Below are the code and all the weights of a small trained network. Each question names an input and a target symbol and asks about switching units off, where a switched-off unit gives its printed mean instead of its output.

import numpy as np


def w(rows, s, z=0):
    codes = np.array(rows[::2]) - 128.0
    scale = np.full(codes.shape[1], s)
    scale[-1] = z or s
    return codes * scale


def f(y):
    return np.maximum(y, 0)


def softmax(a):
    e = np.exp(a - a.max(-1, keepdims=True))
    return e / e.sum(-1, keepdims=True)


def log_softmax(a):
    a = a - a.max(-1, keepdims=True)
    return a - np.log(np.exp(a).sum(-1, keepdims=True))


def net(x, mask):
    ids = ['ΓΞΠΩαβζησψ'.index(c) for c in x.split()]
    T = len(ids)
    res = E[ids] + P[:T]
    u = 0
    for l in range(3):
        q, k, v = (res @ M[l].T for M in (Q, K, V))
        z = softmax(np.where(np.tri(T) > 0, q @ k.T / 4**0.5, -1e9)) @ v
        res = res + np.where(mask[u], z, O[l][:, -1]) @ O[l][:, :-1]
        u += 1
        y = f(res @ A[l][:, :-1].T + A[l][:, -1])
        res = res + np.where(mask[u : u + 8], y, B[l][:, -1]) @ B[l][:, :-1]
        u += 8
    return log_softmax(res[-1] @ U[:, :-1].T + U[:, -1])


Q, K, V, O, A, B = {}, {}, {}, {}, {}, {}
E = w([
[108,136,98,105,132,109],'Γ',
[126,139,106,88,217,80],'Ξ',
[177,148,117,45,150,133],'Π',
[73,95,112,94,176,130],'Ω',
[211,83,123,96,52,144],'α',
[184,38,149,85,184,140],'β',
[139,136,76,121,196,251],'ζ',
[112,88,87,130,42,138],'η',
[107,127,215,96,168,176],'σ',
[103,73,80,146,111,136],'ψ',
],0.023)
P = w([
[98,212,86,253,118,40],'0',
[84,175,60,203,132,50],'1',
[74,155,61,165,129,68],'2',
[64,139,64,140,130,79],'3',
[55,122,63,119,129,98],'4',
[53,106,61,99,126,118],'5',
[44,91,59,79,109,148],'6',
[44,78,63,64,102,172],'7',
[38,55,67,48,91,193],'8',
[31,44,61,24,65,213],'9',
],0.0054)
Q[0] = w([
[98,193,125,103,107,109],'0.h1',
[97,116,7,101,212,190],'0.h1',
[114,85,163,254,117,86],'0.h1',
[126,19,8,19,167,82],'0.h1',
],0.0097)
K[0] = w([
[111,157,189,115,141,108],'0.h1',
[103,87,92,115,151,254],'0.h1',
[115,123,177,144,123,60],'0.h1',
[167,138,140,52,115,233],'0.h1',
],0.013)
V[0] = w([
[65,75,211,36,88,42],'0.h1',
[186,132,148,3,103,226],'0.h1',
[107,141,71,79,108,105],'0.h1',
[167,100,14,164,167,174],'0.h1',
],0.006)
O[0] = w([
[105,133,50,95,23,192,58],'0.h1',
[127,46,2,129,189,90,254],'0.h1',
[161,234,78,184,105,60,161],'0.h1',
[134,161,133,176,96,234,230],'0.h1',
],0.0078,0.0073)
A[0] = w([
[37,140,82,108,134,35,108],'0.n1',
[120,215,111,89,65,105,116],'0.n2',
[53,212,121,134,221,195,137],'0.n3',
[33,121,145,187,39,146,123],'0.n4',
[168,145,184,82,211,49,130],'0.n5',
[34,128,246,163,188,165,90],'0.n6',
[122,188,152,100,1,230,2],'0.n7',
[138,50,106,96,75,212,163],'0.n8',
],0.0073,0.0062)
B[0] = w([
[13,138,104,112,116,140,202],'0.n1',
[207,154,132,154,179,83,149],'0.n2',
[156,130,135,198,183,2,219],'0.n3',
[14,119,130,133,193,178,168],'0.n4',
[87,97,166,84,190,150,195],'0.n5',
[51,185,247,179,113,104,174],'0.n6',
[173,36,116,225,127,121,137],'0.n7',
[118,171,86,111,166,51,255],'0.n8',
],0.0084,0.0074)
Q[1] = w([
[54,112,2,98,194,26],'1.h1',
[227,181,218,227,99,148],'1.h1',
[251,118,217,191,153,76],'1.h1',
[53,182,136,29,198,37],'1.h1',
],0.0084)
K[1] = w([
[203,82,82,49,131,127],'1.h1',
[141,216,225,254,190,123],'1.h1',
[170,189,200,226,132,139],'1.h1',
[158,145,15,57,190,72],'1.h1',
],0.0081)
V[1] = w([
[104,253,136,102,122,244],'1.h1',
[233,110,208,152,121,159],'1.h1',
[170,32,140,199,154,195],'1.h1',
[142,184,167,99,116,120],'1.h1',
],0.0059)
O[1] = w([
[108,180,89,173,191,213,2],'1.h1',
[119,83,53,77,159,85,28],'1.h1',
[127,1,87,138,112,83,99],'1.h1',
[181,161,80,87,122,173,80],'1.h1',
],0.0085,0.0078)
A[1] = w([
[45,113,128,94,148,110,141],'1.n1',
[19,134,157,109,158,141,64],'1.n2',
[162,121,121,168,45,134,79],'1.n3',
[142,169,177,83,9,128,136],'1.n4',
[136,171,80,71,189,96,117],'1.n5',
[200,142,126,41,163,131,131],'1.n6',
[193,138,222,115,254,195,4],'1.n7',
[138,83,180,115,80,122,56],'1.n8',
],0.0095,0.0044)
B[1] = w([
[120,117,158,105,94,123,254],'1.n1',
[165,164,129,124,43,202,235],'1.n2',
[164,123,118,117,90,77,145],'1.n3',
[174,86,154,109,78,127,149],'1.n4',
[135,130,77,173,41,141,234],'1.n5',
[1,174,117,102,184,139,197],'1.n6',
[112,55,132,138,76,58,219],'1.n7',
[125,238,117,177,183,223,150],'1.n8',
],0.0099)
Q[2] = w([
[37,19,130,81,2,39],'2.h1',
[170,46,124,59,194,47],'2.h1',
[85,166,37,110,27,198],'2.h1',
[4,135,190,185,137,82],'2.h1',
],0.0073)
K[2] = w([
[155,74,57,102,197,28],'2.h1',
[154,115,204,112,123,65],'2.h1',
[134,155,15,2,76,126],'2.h1',
[39,110,79,143,186,126],'2.h1',
],0.0097)
V[2] = w([
[37,144,183,164,226,109],'2.h1',
[208,114,103,173,17,79],'2.h1',
[190,124,115,1,249,180],'2.h1',
[77,89,95,175,54,236],'2.h1',
],0.0049)
O[2] = w([
[138,132,84,73,178,254,179],'2.h1',
[192,98,157,199,102,163,182],'2.h1',
[133,66,134,122,101,140,1],'2.h1',
[102,55,163,118,216,125,70],'2.h1',
],0.0094,0.0092)
A[2] = w([
[178,137,75,58,200,207,72],'2.n1',
[180,146,101,133,180,45,33],'2.n2',
[194,104,69,173,104,96,98],'2.n3',
[219,51,254,100,67,58,123],'2.n4',
[123,100,162,185,122,198,97],'2.n5',
[164,176,83,65,77,145,211],'2.n6',
[157,231,181,155,216,178,64],'2.n7',
[203,126,94,115,86,174,2],'2.n8',
],0.0096,0.0032)
B[2] = w([
[135,127,123,178,6,85,157],'2.n1',
[52,127,147,90,136,118,171],'2.n2',
[166,93,150,132,106,169,217],'2.n3',
[105,136,114,152,89,203,244],'2.n4',
[27,55,138,116,122,140,162],'2.n5',
[107,127,142,162,178,124,244],'2.n6',
[220,95,121,53,170,142,169],'2.n7',
[68,154,155,98,165,48,152],'2.n8',
],0.012,0.011)
U = w([
[218,168,102,178,162,162,200],'Γ',
[165,175,217,154,115,26,193],'Ξ',
[102,192,19,198,180,202,145],'Π',
[165,134,143,94,136,157,132],'Ω',
[200,140,105,172,73,119,131],'α',
[133,52,101,62,103,73,182],'β',
[194,98,29,215,179,187,133],'ζ',
[128,102,190,248,182,67,143],'η',
[82,158,254,142,128,90,60],'σ',
[116,73,86,160,174,195,2],'ψ',
],0.0076,0.0068)

Each question gives the input, a string of symbols that net reads in full, and the target symbol t.
The units are the heads (4 rows each of Q, K, V and O) and the neurons (one row each of A and B). Each row of codes is followed by its name. A weight is (code - 128) times the scale printed after its matrix; where a second scale follows, it is the last column's (O, A, B and U).
mask holds one flag per unit, layer by layer, with each layer's heads first. A switched-off unit (its flag False) gives its mean, the last column of its rows in O or B, instead of its output. The means were averaged over made-up inputs and are rounded, as every weight is.
A unit's drop is (log p(t) with every unit on - log p(t) with that unit switched off) / (log p(t) with every unit on - log p(t) with every unit switched off).
The circuit of an input: a set's keep is (log p(t) with only the set's units on - log p(t) with every unit switched off) / (log p(t) with every unit on - log p(t) with every unit switched off). Starting from the 12 units with the biggest drops (on a tie, the unit counted first), units are removed one at a time, each time the one whose removal leaves the highest keep (on an exact tie, the one counted first), for as long as the keep stays at least 0.8.
units of the circuit, in order: the units of the circuit, biggest drop first
most important unit: the unit with the biggest drop
top k neurons: the k neurons with the biggest drops, biggest first
k most important neurons of layer l: the k neurons of layer l with the biggest drops, biggest first
input α Γ α σ σ ψ β β Ω, target β: units of the circuit, in order => (1.h1)
input Ξ Ξ β η σ η Ξ, target σ: units of the circuit, in order => (0.h1; 1.h1; 0.n1)
input α Π Ω β η Π, target Π: units of the circuit, in order => (1.n6; 1.h1)
input Γ σ ζ η η β Ω η ψ, target ζ: top 2 neurons => (0.n3; 0.n1)
input η σ η η, target σ: units of the circuit, in order => (0.n4; 1.h1; 0.h1)
input σ Π α α β ζ σ Π Ω, target σ: top 4 neurons => (0.n6; 1.n1; 2.n5; 0.n8)
input η Ω σ Ω η ζ η β, target ψ: units of the circuit, in order => (0.h1; 1.n7; 2.n4; 0.n5)
input Γ Ω ψ η, target η: units of the circuit, in order => (0.n7; 0.h1; 2.h1; 1.h1)
input Ξ Π β Ω, target β: units of the circuit, in order => (0.n8; 1.h1; 0.n1)
input σ η η β Ξ ζ Π α, target Ξ: top 4 neurons => (2.n8; 1.n2; 0.n8; 0.n3)
input Γ η Ξ, target Ξ: top 4 neurons => (1.n7; 0.n4; 0.n3; 2.n4)
input ψ η ζ Γ, target Γ: top 4 neurons => (0.n3; 0.n6; 1.n7; 1.n2)
input Γ α α α Γ β ζ Π, target β: units of the circuit, in order => (0.n5; 0.h1; 1.n7; 2.n6)
input ψ η η Ω, target Ω: top 4 neurons => (2.n7; 0.n4; 1.n7; 1.n5)
input Π Π β β Γ Π, target Π: 2 most important neurons of layer 1 => (1.n6; 1.n5)
input Ω Ξ α Ξ, target α: top 3 neurons => (1.n2; 0.n1; 1.n5)
input β Π η ζ α Γ Π α α, target Ξ: most important unit => 1.n2
input ψ η Ω η Γ Π Π Ξ, target Π: 3 most important neurons of layer 1 => (1.n2; 1.n7; 1.n6)
input Γ β α η, target α: top 2 neurons => (0.n3; 1.n3)
input β β σ β η ψ η Π η, target Π: top 2 neurons => (0.n4; 1.n2)
input Γ β η α α σ Ξ, target σ: top 2 neurons => (0.n1; 0.n5)
input η σ Ξ η, target σ: top 2 neurons => (0.n4; 0.n1)
input Γ Γ β α Π Π Γ Ω η β, target β: top 4 neurons => (1.n2; 1.n6; 0.n8; 2.n4)
input Ω ζ η α Π α σ, target Ω: top 3 neurons => (0.n3; 2.n7; 0.n6)
input Π η ψ Π α ζ η η Π σ, target Ω: top 3 neurons => (0.n3; 2.n7; 1.n8)
input η ζ Π α η η α ζ, target ζ: top 3 neurons => (2.n3; 0.n3; 1.n2)
input ζ Γ ψ, target ζ: 2 most important neurons of layer 0 => (0.n3; 0.n8)
input ψ α η, target α: most important unit => 2.h1
input β η Ξ, target β: most important unit => 1.h1
input Ξ η σ η β α ψ, target α: 2 most important neurons of layer 0 => (0.n8; 0.n3)
